Below are the code and all the weights of a small trained network. Each question names an input and a target symbol and asks about switching units off, where a switched-off unit gives its printed mean instead of its output.

import numpy as np


def w(rows, s, z=0):
    codes = np.array(rows[::2]) - 128.0
    scale = np.full(codes.shape[1], s)
    scale[-1] = z or s
    return codes * scale


def norm(h):
    return h / np.sqrt((h * h).mean(-1, keepdims=True) + 1e-5)


def f(y):
    return np.maximum(y, 0)


def softmax(a):
    e = np.exp(a - a.max(-1, keepdims=True))
    return e / e.sum(-1, keepdims=True)


def log_softmax(a):
    a = a - a.max(-1, keepdims=True)
    return a - np.log(np.exp(a).sum(-1, keepdims=True))


def net(x, mask):
    ids = ['αηθμξφ'.index(c) for c in x.split()]
    T = len(ids)
    res = E[ids] + P[:T]
    q, k, v = (norm(res) @ M[0].T for M in (Q, K, V))
    z = softmax(np.where(np.tri(T) > 0, q @ k.T / 2**0.5, -1e9)) @ v
    res = res + np.where(mask[0], z, O[0][:, -1]) @ O[0][:, :-1]
    y = f(norm(res) @ A[0][:, :-1].T + A[0][:, -1])
    res = res + np.where(mask[1:13], y, B[0][:, -1]) @ B[0][:, :-1]
    return log_softmax(norm(res)[-1] @ U[:, :-1].T + U[:, -1])


Q, K, V, O, A, B = {}, {}, {}, {}, {}, {}
E = w([
[79,146,71,43,128,210,4],'α',
[185,219,168,124,118,145,110],'η',
[171,194,146,203,123,164,78],'θ',
[139,111,181,151,99,194,107],'μ',
[104,18,86,98,92,131,115],'ξ',
[183,131,71,117,76,118,169],'φ',
],0.021)
P = w([
[153,42,131,79,205,128,83],'0',
[113,58,95,88,197,160,141],'1',
[100,104,111,88,138,145,96],'2',
[87,126,139,70,112,116,77],'3',
[82,158,146,91,91,94,75],'4',
[60,171,163,90,83,87,85],'5',
[43,178,174,95,73,81,106],'6',
[24,206,187,111,75,81,126],'7',
[3,190,203,104,55,60,131],'8',
],0.0069)
Q[0] = w([
[101,60,132,189,172,134,215],'head 0',
[176,107,143,122,246,101,133],'head 0',
],0.012)
K[0] = w([
[223,124,97,86,189,172,86],'head 0',
[255,79,163,132,86,154,132],'head 0',
],0.014)
V[0] = w([
[116,2,84,200,72,48,115],'head 0',
[251,174,80,115,85,93,172],'head 0',
],0.017)
O[0] = w([
[76,111,120,251,78,112,146,4],'head 0',
[138,59,165,84,126,24,91,204],'head 0',
],0.014,0.0026)
A[0] = w([
[98,185,145,160,11,126,107,175],'neuron 0',
[125,135,107,142,170,101,117,69],'neuron 1',
[131,90,47,99,58,95,180,180],'neuron 2',
[163,129,148,109,82,63,180,81],'neuron 3',
[202,148,113,178,172,82,99,97],'neuron 4',
[49,147,162,110,62,174,158,121],'neuron 5',
[181,124,113,39,158,95,169,3],'neuron 6',
[104,185,25,73,112,155,164,14],'neuron 7',
[146,74,235,132,147,188,118,99],'neuron 8',
[93,241,155,140,82,96,130,87],'neuron 9',
[11,153,81,64,46,145,173,99],'neuron 10',
[173,94,145,194,114,121,227,194],'neuron 11',
],0.013,0.0025)
B[0] = w([
[138,88,185,87,181,80,127,217],'neuron 0',
[133,122,134,140,115,126,112,130],'neuron 1',
[200,163,166,125,123,216,121,212],'neuron 2',
[99,170,79,143,77,139,89,189],'neuron 3',
[145,130,118,158,93,137,107,166],'neuron 4',
[153,188,132,85,77,135,121,199],'neuron 5',
[72,126,146,192,211,141,183,247],'neuron 6',
[91,85,84,149,80,43,118,254],'neuron 7',
[163,107,128,167,82,81,102,162],'neuron 8',
[154,172,129,116,75,85,70,188],'neuron 9',
[116,161,252,163,151,99,36,221],'neuron 10',
[80,113,71,75,174,153,174,181],'neuron 11',
],0.019,0.0078)
U = w([
[71,142,27,63,147,167,84,6],'α',
[169,94,180,2,195,81,205,107],'η',
[233,150,170,167,208,175,133,220],'θ',
[205,169,110,126,34,240,186,109],'μ',
[132,71,202,152,23,37,87,116],'ξ',
[35,135,124,254,120,141,237,153],'φ',
],0.0076,0.0021)

Each question gives the input, a string of symbols that net reads in full, and the target symbol t.
The units are the heads (2 rows each of Q, K, V and O) and the neurons (one row each of A and B). Each row of codes is followed by its name. A weight is (code - 128) times the scale printed after its matrix; where a second scale follows, it is the last column's (O, A, B and U).
mask holds one flag per unit, heads first, then neurons. A switched-off unit (its flag False) gives its mean, the last column of its rows in O or B, instead of its output. The means were averaged over made-up inputs and are rounded, as every weight is.
A unit's drop is (log p(t) with every unit on - log p(t) with that unit switched off) / (log p(t) with every unit on - log p(t) with every unit switched off).
The circuit of an input: a set's keep is (log p(t) with only the set's units on - log p(t) with every unit switched off) / (log p(t) with every unit on - log p(t) with every unit switched off). Starting from the 12 units with the biggest drops (on a tie, the unit counted first), units are removed one at a time, each time the one whose removal leaves the highest keep (on an exact tie, the one counted first), for as long as the keep stays at least 0.8.
circuit, biggest first: the units of the circuit, biggest drop first
most important unit: the unit with the biggest drop
k most important neurons: the k neurons with the biggest drops, biggest first
drop of u: that unit's drop, to one decimal
input θ α φ θ φ, target φ: most important unit -> neuron 6
input φ μ η, target μ: 2 most important neurons -> (neuron 10; neuron 0)
input θ φ μ φ φ θ θ φ, target θ: 3 most important neurons -> (neuron 7; neuron 2; neuron 6)
input θ φ θ ξ, target θ: 2 most important neurons -> (neuron 2; neuron 7)
input θ μ η η μ, target η: 2 most important neurons -> (neuron 2; neuron 10)
input θ μ θ, target μ: circuit, biggest first -> (head 0; neuron 10)
input φ μ θ, target μ: 4 most important neurons -> (neuron 10; neuron 0; neuron 6; neuron 7)
input ξ θ φ α, target ξ: 2 most important neurons -> (neuron 7; neuron 10)
input φ φ η φ, target η: 3 most important neurons -> (neuron 7; neuron 10; neuron 6)
input φ η η θ, target η: 3 most important neurons -> (neuron 2; neuron 10; neuron 3)
input φ φ ξ μ, target φ: drop of neuron 8 -> 0.0
input φ μ θ θ μ φ, target μ: drop of neuron 9 -> -0.1
input θ θ μ φ, target μ: drop of neuron 2 -> 1.1
input η θ μ, target θ: drop of neuron 7 -> 0.4
input φ φ θ φ φ μ α η φ, target φ: most important unit -> head 0
